[-13  16 -13  28  -4 -22   5  -3  -1  -1   0   8  11  -2 -34  15  -3  -5
 -11  -3  13   3  -3 -16   9  -5 -10  -6  -7  16   5  31  -2  31  11  -5
   5  -9  -5   3   3 -21  -8   0  -6  -2 -15   2   2  -9  -4   9  -8  -4
   4  -8  -6  13   1 -13 -17   1  -8   4  10  24  16  12 -10   3  -6   4
  -9 -11 -16   5 -18 -17   8  -2] : ll
[ -6   1  -4  11  -5  12   0   5 -22  -5   4   3  -5   2  33  -7  -1  -7
 -13  -1  -1  -1  -4  -8  -3   3   6  12   5  -4  -7  -9 -11  12  10   4
   4  -4  -2  -1   5   2   0   2  -1  -3   3  15   8 -23  -5   5  -1  -2
  -6  -2   8  -3   3  -6  -8   1  -6   8   7   4   0   8   3   7 -10   1
  -3  -1  -7   7   0   4  12   2] : tp
[  3 -13   2 -19   1   8  -4  -5  -8   1  -4  -5 -17  -3  13 -30   8 -24
  -7   5  -9  -7  -2  -1 -10  -8  22   2   3  -3  -7   7 -13 -20   1   8
   7  -5   6   2  -6   2  10  16   5  -5   9  23  14 -15  -8  -7  -7   1
  -5  11  13  -8   8   0   3  17  10   2   5 -14  11   4  12  -4  -1 -10
   3   6 -13  11   3   5   0   4] : tp
[ -9  16   7  13  -5  12   0  12 -14  -9   2   4   9   1  53  34 -20  17
  -9 -10  13   5  -4   3  14  12 -17  22   6  -2   3 -27   6  -1   4   5
   0   7  -1  -1  23   9  -2 -12   1   1   0 -30  -7   3   6   5   2  -4
  -2  -1 -20  12  -1   2  -6 -12  -8   5  -5  10 -22  -9 -15  25   2  11
   7  -4 -10 -12  17  15  11  -2] : ll
[ -8  -5   5  -8  -1 -22  -2   4  -6  -6  -6  -5 -13  -3  14  -5  -7 -18
 -10   6   6   5  -1   1  -4  -8   3 -18   3  24 -10  18 -16 -30   4   5
   4   2   0  -3  -9   3   1  -2   8  -3   4   4   4 -16  -1  -3  -5   0
  -3  -4   9  -2   2   3   6  17   4   0   4  -6  30   2   3  -2  -1   2
   3  -4 -33   7  -6   3  18   3] : tp
[  3  -4   1   6   2   3  -5  -2  -5   6  -1   3  -7   1 -11 -16   8 -16
  -3   2  -3   0   0 -11 -11  -3   5  -3  -1  -2  -8   3  -6  11   7   3
   5  -6   2   1  -2  -5   0   7   2  -7  -3  24   7 -18  -6   3  -3   0
  -1   1  20   0   1  -9   1   5  -1   0  11  -1  11  11   7  -8  -5  -1
 -13   2   3  10  -8   0  -1  -2] : tp
[ -3  -5  -4   1  -1  16  -3  -2 -26   6   3   0 -15   1  31 -32   7 -19
 -15   3 -10  -5  -3 -15 -10   2  25  20   9  -9 -11  -1 -15   6   9   7
   4 -12   6   3   0   0   3   2   3  -4   9  34  15 -29 -11   7  -8   3
  -8   0  20  -6   8 -13 -12   9   2  10  10  -4   6  11  14   2  -6  -7
   0   2  -5  15  -4  -1   9   5] : tp
[  8  -3   7   8   2  45   0 -12 -12  11   9   8   4   4  27 -11   5  12
  16  -6 -10  -3  -2  -1  -4  11   6  34   5 -43  -5 -50  11  34   0   3
  -5  -3   2   4   7   8   1   1  -4  -3   3  12   4  -2  -3   4   6   3
  -7   6   8   2  -2  -8  -3 -17  -8   7  -1  -1 -41  -2   1   3  -1   4
 -12  13  35  -4  14  18 -12   1] : ll
[ -9   2  -3  13  -3 -30   0  10 -14  -8   9  -2   4   0  38  21 -13   9
 -18   4   6   5   1  -1   8  -4  -2 -11   4  16  -2   2 -11 -14   3   2
  -4   9  -4  -3   4   7  -6  -9  -4   7   6   1 -10  -6   5   2  -2   2
  -5  -9  -9   5  -5   3  -3  -5  -3  -3   2   8  16   5  -5   8   2   3
   6  -5 -14   3  -4  -8  22   5] : ll
[ -9  -4   0   2  -2 -17  -2   8 -17  -5  -2  -3 -13   2  32  -3  -5 -20
 -17   7   4   3   1  -4  -4  -8   6 -10   3  18  -7  14 -21 -21  14   6
   6   2   1  -4  -1   6   3  -3   9  -2   5  13   4 -28   1  -2  -5  -2
  -6  -7  10   0   0   1   3  12   2   0   3   3  28   7   3   1  -3   2
   4  -2 -31  10  -6   3  15   3] : tp
[ -2   1 -18 -11  -2  -8  -3  -3 -17   0  -1  -6  -7 -10  14 -28   6 -14
 -20   6  -6  -7  -2 -14   7  -5  23  15   5  14  -4  29 -13 -19   2   5
   2  -6   9  -6   2 -13   4   8  -3  -1  10  17   9 -13  -9   0 -15   2
  -1  -1   2 -10  16  -3 -18  15  14   3   5  -4  20  13  11   7  -4 -18
  11   0 -15   8  -4 -23  13   4] : tp
[ -6  -2  -4  -1  -4 -25  -2   3 -11  -5   2  -6  -7  -2  16  -3  -2 -15
 -15   4   3  -2   1  -6  -1  -5   7 -12   0  20  -5  20 -18 -19   4   5
   5   1   1  -5   0   1   1  -2   3   0   4   6   0 -12  -2  -3  -8  -2
  -1  -8   3  -2   3   3  -3  10   3  -1   2  -1  23   8   4   3  -4  -2
   6  -5 -23   8  -6 -12  16   3] : tp
